Below is a small trained network, with its code and all its weights. Each question gives an input and a class and asks what happens when units are switched off, that is, made to give their printed mean instead of their output.

import numpy as np


def w(rows, s, z=0):
    codes = np.array(rows[::2]) - 128.0
    scale = np.full(codes.shape[1], s)
    scale[-1] = z or s
    return codes * scale


def f(y):
    return y / 2 * (1 + np.tanh(0.7978845608 * (y + 0.044715 * y**3)))


def log_softmax(a):
    a = a - a.max(-1, keepdims=True)
    return a - np.log(np.exp(a).sum(-1, keepdims=True))


def net(x, mask):
    res = np.array(x, float).reshape(1, 4) / 4 @ E
    y = f(res @ A[0][:, :-1].T + A[0][:, -1])
    res = res + np.where(mask, y, B[0][:, -1]) @ B[0][:, :-1]
    return log_softmax(res[-1] @ U[:, :-1].T + U[:, -1])


A, B = {}, {}
E = w([
[142,142,96,133,87,178,62,18,117,155,54],'x0',
[122,95,93,168,216,217,49,182,148,187,166],'x1',
[74,234,87,200,179,99,173,139,104,205,95],'x2',
[64,71,79,209,115,65,115,122,254,115,98],'x3',
],0.0077)
A[0] = w([
[142,143,79,121,93,192,48,12,145,154,21,48],'N0',
[71,41,58,216,108,42,124,114,225,97,94,15],'N1',
[227,208,167,61,138,198,152,132,2,144,175,1],'N2',
[102,103,163,113,173,69,205,250,159,94,227,41],'N3',
[142,201,134,160,115,66,207,85,107,71,95,107],'N4',
[132,106,108,150,239,226,46,194,133,194,189,50],'N5',
[130,164,161,89,88,29,214,74,117,86,93,14],'N6',
[134,166,191,64,52,51,205,92,112,84,95,101],'N7',
[189,14,181,81,60,148,120,125,144,61,161,67],'N8',
[84,254,118,165,170,127,194,130,75,210,79,63],'N9',
[95,227,117,167,150,109,178,139,138,195,97,25],'N10',
[188,6,176,60,94,174,60,105,147,67,176,59],'N11',
],0.0062,0.0046)
B[0] = w([
[172,164,205,71,177,150,223,85,149,222,36,226],'N0',
[25,85,201,52,79,128,36,179,48,169,162,240],'N1',
[34,76,194,75,64,108,60,172,38,172,167,251],'N2',
[191,181,200,48,215,157,218,51,153,255,33,231],'N3',
[160,117,90,152,114,127,116,92,151,112,161,212],'N4',
[172,51,78,185,75,177,133,46,217,137,208,248],'N5',
[162,67,92,135,109,159,84,58,199,211,199,212],'N6',
[154,66,83,174,110,175,127,73,185,142,187,254],'N7',
[159,181,68,156,196,69,66,178,116,93,102,238],'N8',
[145,162,93,153,175,66,63,184,120,108,112,239],'N9',
[163,158,109,163,198,37,17,161,146,154,120,184],'N10',
[166,191,95,177,173,47,70,166,130,79,80,253],'N11',
],0.0088,0.006)
U = w([
[161,205,43,173,167,32,79,189,131,94,105,108],'0',
[170,29,44,169,90,199,138,61,182,135,205,95],'1',
[12,74,223,55,69,123,83,183,78,145,156,100],'2',
[191,195,210,62,177,158,236,84,149,183,41,92],'3',
[100,163,89,159,98,192,216,159,115,30,112,254],'4',
],0.011,0.02)

Each question gives the input, the list of numbers given to net, and the class t.
The units are the neurons (one row each of A and B). Each row of codes is followed by its name. A weight is (code - 128) times the scale printed after its matrix; where a second scale follows, it is the last column's (A, B and U).
mask holds one flag per neuron, in row order. A switched-off neuron (its flag False) gives its mean, the last column of its row in B, instead of its output. The means were averaged over made-up inputs and are rounded, as every weight is.
A unit's drop is (log p(t) with every unit on - log p(t) with that unit switched off) / (log p(t) with every unit on - log p(t) with every unit switched off).
The circuit of an input: a set's keep is (log p(t) with only the set's units on - log p(t) with every unit switched off) / (log p(t) with every unit on - log p(t) with every unit switched off). Starting from all 12 units, units are removed one at a time, each time the one whose removal leaves the highest keep (on an exact tie, the one counted first), for as long as the keep stays at least 0.8.
circuit, biggest first: the units of the circuit, biggest drop first
unit that matters most: the unit with the biggest drop
top k neurons: the k neurons with the biggest drops, biggest first
drop of u: that unit's drop, to one decimal
input [-5,-2,3,7], class 2: unit that matters most : N1
input [8,7,0,-3], class 3: top 4 neurons : (N0 N7 N6 N4)
input [0,-5,-7,7], class 0: top 2 neurons : (N8 N11)
input [-5,-5,-3,0], class 1: top 2 neurons : (N7 N0)
input [-6,0,5,-4], class 3: top 4 neurons : (N3 N11 N8 N1)
input [7,-2,-6,3], class 3: top 2 neurons : (N0 N9)
input [2,-8,7,-2], class 1: top 3 neurons : (N6 N7 N11)
input [-6,5,2,-1], class 3: top 2 neurons : (N3 N7)
input [-1,-3,7,-8], class 2: top 2 neurons : (N2 N11)
input [4,-7,-7,1], class 0: top 3 neurons : (N8 N11 N5)
input [7,-6,2,8], class 2: top 3 neurons : (N1 N3 N5)
input [6,-7,-8,-3], class 0: top 2 neurons : (N11 N8)
input [-3,-8,-5,1], class 1: top 2 neurons : (N7 N6)
input [-1,-6,-8,2], class 0: circuit, biggest first : (N8)
input [-8,-7,2,8], class 2: drop of N1 : 3.6
input [8,5,2,1], class 3: drop of N3 : 0.0
input [-4,1,-5,1], class 0: drop of N0 : 0.2
